Below are the code and all the weights of a small trained network. Each question names an input and a class and asks about switching units off, where a switched-off unit gives its printed mean instead of its output.

import numpy as np


def w(rows, s, z=0):
    codes = np.array(rows[::2]) - 128.0
    scale = np.full(codes.shape[1], s)
    scale[-1] = z or s
    return codes * scale


def f(y):
    return np.maximum(y, 0)


def log_softmax(a):
    a = a - a.max(-1, keepdims=True)
    return a - np.log(np.exp(a).sum(-1, keepdims=True))


def net(x, mask):
    res = np.array(x, float).reshape(1, 8) / 4 @ E
    y = f(res @ A[0][:, :-1].T + A[0][:, -1])
    res = res + np.where(mask, y, B[0][:, -1]) @ B[0][:, :-1]
    return log_softmax(res[-1] @ U[:, :-1].T + U[:, -1])


A, B = {}, {}
E = w([
[129,123,128,132,129],'x0',
[126,127,127,129,130],'x1',
[1,234,97,184,132],'x2',
[131,129,127,131,130],'x3',
[129,128,132,127,130],'x4',
[124,128,127,126,127],'x5',
[224,210,40,149,225],'x6',
[193,176,208,244,58],'x7',
],0.0061)
A[0] = w([
[201,202,27,124,218,93],'neuron 1',
[74,80,72,49,166,86],'neuron 2',
[170,172,187,229,75,158],'neuron 3',
[221,48,155,89,136,95],'neuron 4',
[20,51,181,101,35,100],'neuron 5',
[194,165,205,235,50,100],'neuron 6',
[37,200,121,155,143,77],'neuron 7',
[191,206,34,129,212,103],'neuron 8',
[45,195,116,148,151,89],'neuron 9',
[39,206,111,146,149,92],'neuron 10',
[202,166,214,243,46,90],'neuron 11',
[101,161,147,128,146,219],'neuron 12',
[119,158,148,142,133,254],'neuron 13',
[234,41,153,81,137,91],'neuron 14',
[2,33,193,95,21,89],'neuron 15',
[60,64,59,35,181,76],'neuron 16',
[226,40,147,80,144,110],'neuron 17',
[211,55,149,91,139,105],'neuron 18',
[124,153,151,151,123,244],'neuron 19',
],0.0053,0.0075)
B[0] = w([
[209,146,230,224,172,181],'neuron 1',
[110,202,148,54,205,155],'neuron 2',
[104,124,91,39,175,209],'neuron 3',
[19,216,110,191,49,160],'neuron 4',
[217,135,199,196,178,182],'neuron 5',
[82,190,121,31,205,191],'neuron 6',
[22,199,107,200,36,156],'neuron 7',
[196,128,202,204,158,182],'neuron 8',
[59,177,121,188,57,157],'neuron 9',
[71,161,123,185,62,163],'neuron 10',
[72,213,124,14,222,193],'neuron 11',
[152,60,91,126,96,219],'neuron 12',
[170,3,63,104,94,254],'neuron 13',
[14,218,113,199,39,164],'neuron 14',
[242,146,224,219,193,190],'neuron 15',
[98,212,152,43,215,161],'neuron 16',
[35,194,106,179,50,169],'neuron 17',
[48,188,114,172,72,159],'neuron 18',
[164,21,69,101,104,245],'neuron 19',
],0.0061,0.0078)
U = w([
[45,199,118,202,39,18],'0',
[213,131,233,203,192,41],'1',
[93,186,125,1,224,25],'2',
[140,66,87,112,106,252],'3',
[138,74,92,111,106,235],'4',
[147,78,84,120,116,188],'5',
],0.0097,0.0035)

Each question gives the input, the list of numbers given to net, and the class t.
The units are the neurons (one row each of A and B). Each row of codes is followed by its name. A weight is (code - 128) times the scale printed after its matrix; where a second scale follows, it is the last column's (A, B and U).
mask holds one flag per neuron, in row order. A switched-off neuron (its flag False) gives its mean, the last column of its row in B, instead of its output. The means were averaged over made-up inputs and are rounded, as every weight is.
A unit's drop is (log p(t) with every unit on - log p(t) with that unit switched off) / (log p(t) with every unit on - log p(t) with every unit switched off).
The circuit of an input: a set's keep is (log p(t) with only the set's units on - log p(t) with every unit switched off) / (log p(t) with every unit on - log p(t) with every unit switched off). Starting from the 12 units with the biggest drops (on a tie, the unit counted first), units are removed one at a time, each time the one whose removal leaves the highest keep (on an exact tie, the one counted first), for as long as the keep stays at least 0.8.
circuit, biggest first: the units of the circuit, biggest drop first
unit that matters most: the unit with the biggest drop
k most important neurons: the k neurons with the biggest drops, biggest first
drop of u: that unit's drop, to one decimal
input [-4,0,-1,-5,4,6,7,0], class 1: unit that matters most : neuron 1
input [2,-4,0,1,-6,2,-6,7], class 2: circuit, biggest first : neuron 11; neuron 6
input [6,2,-1,2,1,3,-7,-5], class 1: circuit, biggest first : neuron 15; neuron 5
input [-7,0,5,-4,6,3,-7,-5], class 1: circuit, biggest first : neuron 15; neuron 5
input [4,-4,2,-5,-7,-4,-4,8], class 2: 2 most important neurons : neuron 11; neuron 6
input [-7,-3,8,-5,-8,6,1,-8], class 0: circuit, biggest first : neuron 7; neuron 10
input [-5,4,3,3,2,-2,1,5], class 2: circuit, biggest first : neuron 11; neuron 6; neuron 3
input [-6,1,-3,4,-4,-1,6,-2], class 1: 2 most important neurons : neuron 1; neuron 8
input [4,-6,4,-2,5,-4,8,-4], class 1: 2 most important neurons : neuron 1; neuron 8
input [-3,-6,1,1,-7,3,7,-7], class 1: circuit, biggest first : neuron 1; neuron 8
input [-2,-6,-1,-8,0,-2,-5,8], class 2: 3 most important neurons : neuron 11; neuron 6; neuron 3
input [4,-7,-4,-8,1,-5,0,-8], class 2: 2 most important neurons : neuron 16; neuron 2
input [0,5,4,5,-4,-5,-2,5], class 2: circuit, biggest first : neuron 11; neuron 6; neuron 3
input [1,0,-4,-2,-3,1,8,1], class 1: circuit, biggest first : neuron 1
input [-5,-3,2,3,5,-2,2,5], class 2: drop of neuron 11 : 0.3
input [-6,6,-6,-6,6,7,-8,5], class 1: drop of neuron 15 : 1.7
input [8,-6,-6,2,-5,-5,-1,-6], class 0: drop of neuron 3 : 0.1
